Below is a small trained network, with its code and all its weights. Each question gives an input and a class and asks what happens when units are switched off, that is, made to give their printed mean instead of their output.

import numpy as np


def w(rows, s, z=0):
    codes = np.array(rows[::2]) - 128.0
    scale = np.full(codes.shape[1], s)
    scale[-1] = z or s
    return codes * scale


def norm(h):
    return h / np.sqrt((h * h).mean(-1, keepdims=True) + 1e-5)


def f(y):
    return y / 2 * (1 + np.tanh(0.7978845608 * (y + 0.044715 * y**3)))


def log_softmax(a):
    a = a - a.max(-1, keepdims=True)
    return a - np.log(np.exp(a).sum(-1, keepdims=True))


def net(x, mask):
    res = np.array(x, float).reshape(1, 4) / 4 @ E
    u = 0
    for l in range(4):
        y = f(norm(res) @ A[l][:, :-1].T + A[l][:, -1])
        res = res + np.where(mask[u : u + 4], y, B[l][:, -1]) @ B[l][:, :-1]
        u += 4
    return log_softmax(norm(res)[-1] @ U[:, :-1].T + U[:, -1])


A, B = {}, {}
E = w([
[212,228,202,141,129],'x0',
[62,183,149,2,239],'x1',
[132,127,125,130,133],'x2',
[142,126,117,129,141],'x3',
],0.011)
A[0] = w([
[140,97,71,125,157,3],'0.n1',
[59,177,125,38,221,190],'0.n2',
[10,16,50,102,171,132],'0.n3',
[31,2,50,149,115,174],'0.n4',
],0.021,0.0015)
B[0] = w([
[139,117,86,115,151,144],'0.n1',
[128,117,193,89,182,254],'0.n2',
[192,1,216,180,122,231],'0.n3',
[80,231,44,78,148,226],'0.n4',
],0.03,0.021)
A[1] = w([
[151,141,101,182,54,94],'1.n1',
[14,165,119,97,111,3],'1.n2',
[59,162,118,138,107,74],'1.n3',
[70,123,5,87,147,105],'1.n4',
],0.036,0.0022)
B[1] = w([
[114,185,121,216,137,220],'1.n1',
[161,93,64,144,69,164],'1.n2',
[122,85,181,67,122,149],'1.n3',
[123,33,105,6,7,254],'1.n4',
],0.023,0.016)
A[2] = w([
[67,132,29,121,184,148],'2.n1',
[56,251,92,23,224,2],'2.n2',
[189,115,154,153,128,143],'2.n3',
[130,158,103,193,101,190],'2.n4',
],0.031,0.00077)
B[2] = w([
[209,139,124,70,99,129],'2.n1',
[30,254,65,78,195,251],'2.n2',
[144,112,122,128,92,203],'2.n3',
[164,188,131,161,120,250],'2.n4',
],0.037,0.011)
A[3] = w([
[88,119,100,214,130,76],'3.n1',
[40,89,92,113,72,104],'3.n2',
[139,165,138,197,76,254],'3.n3',
[163,60,1,161,56,64],'3.n4',
],0.031,0.00077)
B[3] = w([
[236,128,86,143,142,184],'3.n1',
[177,183,177,146,46,211],'3.n2',
[209,111,49,158,146,246],'3.n3',
[78,242,112,67,5,240],'3.n4',
],0.02,0.013)
U = w([
[131,121,85,53,6,173],'0',
[58,211,114,86,215,159],'1',
[189,191,62,202,125,194],'2',
[77,104,99,163,128,2],'3',
[79,95,93,163,134,9],'4',
[155,25,194,99,168,194],'5',
],0.018,0.0074)

Each question gives the input, the list of numbers given to net, and the class t.
The units are the neurons (one row each of A and B). Each row of codes is followed by its name. A weight is (code - 128) times the scale printed after its matrix; where a second scale follows, it is the last column's (A, B and U).
mask holds one flag per neuron, layer by layer. A switched-off neuron (its flag False) gives its mean, the last column of its row in B, instead of its output. The means were averaged over made-up inputs and are rounded, as every weight is.
A unit's drop is (log p(t) with every unit on - log p(t) with that unit switched off) / (log p(t) with every unit on - log p(t) with every unit switched off).
The circuit of an input: a set's keep is (log p(t) with only the set's units on - log p(t) with every unit switched off) / (log p(t) with every unit on - log p(t) with every unit switched off). Starting from the 12 units with the biggest drops (on a tie, the unit counted first), units are removed one at a time, each time the one whose removal leaves the highest keep (on an exact tie, the one counted first), for as long as the keep stays at least 0.8.
units of the circuit, in order: the units of the circuit, biggest drop first
unit that matters most: the unit with the biggest drop
top k neurons: the k neurons with the biggest drops, biggest first
drop when u is switched off: that unit's drop, to one decimal
input [1,-5,5,7], class 2: top 2 neurons : 0.n2; 0.n4
input [0,1,-2,-3], class 5: unit that matters most : 0.n4
input [7,-1,-1,4], class 2: units of the circuit, in order : 0.n2; 1.n4
input [8,1,6,7], class 1: top 4 neurons : 0.n3; 0.n4; 1.n4; 1.n2
input [2,1,8,7], class 1: top 2 neurons : 0.n3; 0.n4
input [4,-5,-7,8], class 2: top 3 neurons : 0.n4; 0.n2; 0.n3
input [6,1,5,8], class 1: top 3 neurons : 0.n3; 1.n4; 0.n4
input [-6,1,-5,-6], class 5: top 2 neurons : 0.n3; 1.n4
input [5,0,3,1], class 2: top 4 neurons : 0.n4; 0.n2; 0.n3; 1.n4
input [8,-7,-2,-1], class 2: drop when 0.n4 is switched off : 3.0
input [6,-7,1,-1], class 2: drop when 0.n2 is switched off : 1.9
input [-6,1,4,1], class 5: drop when 3.n4 is switched off : 0.0
